Below are the code and all the weights of a small trained network. Each question names an input and a class and asks about switching units off, where a switched-off unit gives its printed mean instead of its output.

import numpy as np


def w(rows, s, z=0):
    codes = np.array(rows[::2]) - 128.0
    scale = np.full(codes.shape[1], s)
    scale[-1] = z or s
    return codes * scale


def f(y):
    return np.maximum(y, 0)


def log_softmax(a):
    a = a - a.max(-1, keepdims=True)
    return a - np.log(np.exp(a).sum(-1, keepdims=True))


def net(x, mask):
    res = np.array(x, float).reshape(1, 3) / 4 @ E
    y = f(res @ A[0][:, :-1].T + A[0][:, -1])
    res = res + np.where(mask, y, B[0][:, -1]) @ B[0][:, :-1]
    return log_softmax(res[-1] @ U[:, :-1].T + U[:, -1])


A, B = {}, {}
E = w([
[249,131,171,82],'x0',
[181,16,47,161],'x1',
[42,26,192,96],'x2',
],0.011)
A[0] = w([
[72,150,230,82,254],'N1',
[153,41,84,82,133],'N2',
[96,53,200,138,189],'N3',
[181,148,162,67,157],'N4',
[129,56,120,118,129],'N5',
[11,161,90,193,103],'N6',
[207,80,72,170,116],'N7',
[196,45,230,101,96],'N8',
[171,89,105,160,34],'N9',
[230,117,131,97,69],'N10',
[212,191,36,184,67],'N11',
[112,96,130,228,23],'N12',
[169,155,167,70,68],'N13',
[160,252,71,134,166],'N14',
[206,39,76,178,82],'N15',
[110,195,184,63,120],'N16',
],0.014,0.0093)
B[0] = w([
[167,75,185,203,250],'N1',
[133,127,221,213,192],'N2',
[189,44,136,24,217],'N3',
[110,127,74,205,188],'N4',
[140,135,185,213,176],'N5',
[76,86,31,200,211],'N6',
[126,106,165,194,195],'N7',
[65,43,29,120,193],'N8',
[79,148,184,212,150],'N9',
[48,81,5,148,180],'N10',
[130,35,174,54,204],'N11',
[37,60,89,166,145],'N12',
[33,139,74,170,164],'N13',
[153,24,176,127,224],'N14',
[95,152,192,205,202],'N15',
[95,139,197,235,198],'N16',
],0.011,0.018)
U = w([
[108,72,164,107,125],'0',
[100,159,177,194,99],'1',
[68,118,55,167,92],'2',
[139,103,148,144,178],'3',
[173,214,224,38,7],'4',
[223,205,198,5,7],'5',
[228,197,123,19,7],'6',
[201,204,210,30,7],'7',
],0.02,0.014)

Each question gives the input, the list of numbers given to net, and the class t.
The units are the neurons (one row each of A and B). Each row of codes is followed by its name. A weight is (code - 128) times the scale printed after its matrix; where a second scale follows, it is the last column's (A, B and U).
mask holds one flag per neuron, in row order. A switched-off neuron (its flag False) gives its mean, the last column of its row in B, instead of its output. The means were averaged over made-up inputs and are rounded, as every weight is.
A unit's drop is (log p(t) with every unit on - log p(t) with that unit switched off) / (log p(t) with every unit on - log p(t) with every unit switched off).
The circuit of an input: a set's keep is (log p(t) with only the set's units on - log p(t) with every unit switched off) / (log p(t) with every unit on - log p(t) with every unit switched off). Starting from the 12 units with the biggest drops (on a tie, the unit counted first), units are removed one at a time, each time the one whose removal leaves the highest keep (on an exact tie, the one counted first), for as long as the keep stays at least 0.8.
units of the circuit, in order: the units of the circuit, biggest drop first
most important unit: the unit with the biggest drop
top k neurons: the k neurons with the biggest drops, biggest first
drop of u: that unit's drop, to one decimal
input [4,-3,-7], class 0: most important unit : N14
input [3,5,3], class 1: top 2 neurons : N15, N2
input [5,8,6], class 1: top 2 neurons : N15, N2
input [6,3,-8], class 0: top 2 neurons : N11, N14
input [-5,-3,-3], class 2: top 4 neurons : N6, N3, N2, N15
input [5,5,-2], class 1: top 4 neurons : N15, N2, N6, N7
input [-2,7,-6], class 1: top 4 neurons : N15, N3, N7, N9
input [8,-2,-6], class 2: top 2 neurons : N10, N4
input [-5,-1,2], class 2: top 3 neurons : N6, N14, N11
input [7,5,4], class 2: top 2 neurons : N8, N10
input [2,-6,-6], class 0: top 4 neurons : N14, N11, N15, N2
input [6,4,-6], class 0: top 3 neurons : N11, N14, N6
input [6,5,-8], class 0: drop of N11 : 3.8
input [4,-5,2], class 1: drop of N16 : 0.4
input [7,5,-4], class 2: units of the circuit, in order : N10
input [-3,4,-6], class 0: drop of N11 : 0.7
input [1,7,-6], class 1: drop of N9 : 0.7
